Below is a small trained network, with its code and all its weights. Each question gives an input and a target symbol and asks what happens when units are switched off, that is, made to give their printed mean instead of their output.

import numpy as np


def w(rows, s, z=0):
    codes = np.array(rows[::2]) - 128.0
    scale = np.full(codes.shape[1], s)
    scale[-1] = z or s
    return codes * scale


def norm(h):
    return h / np.sqrt((h * h).mean(-1, keepdims=True) + 1e-5)


def f(y):
    return np.maximum(y, 0)


def softmax(a):
    e = np.exp(a - a.max(-1, keepdims=True))
    return e / e.sum(-1, keepdims=True)


def log_softmax(a):
    a = a - a.max(-1, keepdims=True)
    return a - np.log(np.exp(a).sum(-1, keepdims=True))


def net(x, mask):
    ids = ['βημξτω'.index(c) for c in x.split()]
    T = len(ids)
    res = E[ids] + P[:T]
    q, k, v = (norm(res) @ M[0].T for M in (Q, K, V))
    z = softmax(np.where(np.tri(T) > 0, q @ k.T / 2**0.5, -1e9)) @ v
    res = res + np.where(mask[0], z, O[0][:, -1]) @ O[0][:, :-1]
    y = f(norm(res) @ A[0][:, :-1].T + A[0][:, -1])
    res = res + np.where(mask[1:9], y, B[0][:, -1]) @ B[0][:, :-1]
    return log_softmax(norm(res)[-1] @ U[:, :-1].T + U[:, -1])


Q, K, V, O, A, B = {}, {}, {}, {}, {}, {}
E = w([
[154,210,85],'β',
[133,70,110],'η',
[103,44,93],'μ',
[137,108,8],'ξ',
[147,120,3],'τ',
[154,123,43],'ω',
],0.02)
P = w([
[143,179,176],'0',
[170,113,4],'1',
[97,140,114],'2',
[117,70,129],'3',
[164,114,32],'4',
[90,141,117],'5',
[115,85,165],'6',
],0.017)
Q[0] = w([
[110,81,179],'head 0',
[6,154,110],'head 0',
],0.023)
K[0] = w([
[46,136,144],'head 0',
[169,145,253],'head 0',
],0.022)
V[0] = w([
[136,113,76],'head 0',
[2,144,148],'head 0',
],0.018)
O[0] = w([
[165,67,116,220],'head 0',
[124,139,8,11],'head 0',
],0.014,0.011)
A[0] = w([
[154,109,198,101],'neuron 0',
[112,79,117,139],'neuron 1',
[2,159,133,195],'neuron 2',
[210,105,62,86],'neuron 3',
[55,186,184,3],'neuron 4',
[131,77,89,119],'neuron 5',
[164,207,27,140],'neuron 6',
[132,201,174,167],'neuron 7',
],0.013,0.0046)
B[0] = w([
[85,136,65,219],'neuron 0',
[145,89,91,217],'neuron 1',
[180,227,202,148],'neuron 2',
[94,181,176,255],'neuron 3',
[216,2,219,141],'neuron 4',
[104,176,88,233],'neuron 5',
[49,121,211,177],'neuron 6',
[103,107,40,180],'neuron 7',
],0.016,0.0063)
U = w([
[113,191,191,254],'β',
[187,70,205,158],'η',
[53,173,96,20],'μ',
[124,152,74,133],'ξ',
[232,149,60,129],'τ',
[135,1,145,131],'ω',
],0.015,0.0036)

Each question gives the input, a string of symbols that net reads in full, and the target symbol t.
The units are the heads (2 rows each of Q, K, V and O) and the neurons (one row each of A and B). Each row of codes is followed by its name. A weight is (code - 128) times the scale printed after its matrix; where a second scale follows, it is the last column's (O, A, B and U).
mask holds one flag per unit, heads first, then neurons. A switched-off unit (its flag False) gives its mean, the last column of its rows in O or B, instead of its output. The means were averaged over made-up inputs and are rounded, as every weight is.
A unit's drop is (log p(t) with every unit on - log p(t) with that unit switched off) / (log p(t) with every unit on - log p(t) with every unit switched off).
The circuit of an input: a set's keep is (log p(t) with only the set's units on - log p(t) with every unit switched off) / (log p(t) with every unit on - log p(t) with every unit switched off). Starting from all 9 units, units are removed one at a time, each time the one whose removal leaves the highest keep (on an exact tie, the one counted first), for as long as the keep stays at least 0.8.
units of the circuit, in order: the units of the circuit, biggest drop first
k most important neurons: the k neurons with the biggest drops, biggest first
drop when u is switched off: that unit's drop, to one decimal
input μ ξ ξ ω ξ, target μ: units of the circuit, in order : (neuron 3)
input β τ μ τ μ ω, target β: units of the circuit, in order : (head 0; neuron 2)
input β μ β τ, target τ: units of the circuit, in order : (neuron 6; head 0)
input ω ω τ, target ω: 3 most important neurons : (neuron 3; neuron 5; neuron 7)
input η β β ω β μ, target η: 3 most important neurons : (neuron 4; neuron 2; neuron 3)
input μ ξ ω ω τ, target μ: 4 most important neurons : (neuron 3; neuron 6; neuron 5; neuron 7)
input η μ ξ ω ω ω, target η: drop when head 0 is switched off : 1.2
input β β τ, target β: drop when head 0 is switched off : 0.4
input ω ω ξ, target ω: units of the circuit, in order : (head 0; neuron 3)
input β ω η, target β: drop when neuron 7 is switched off : 0.1
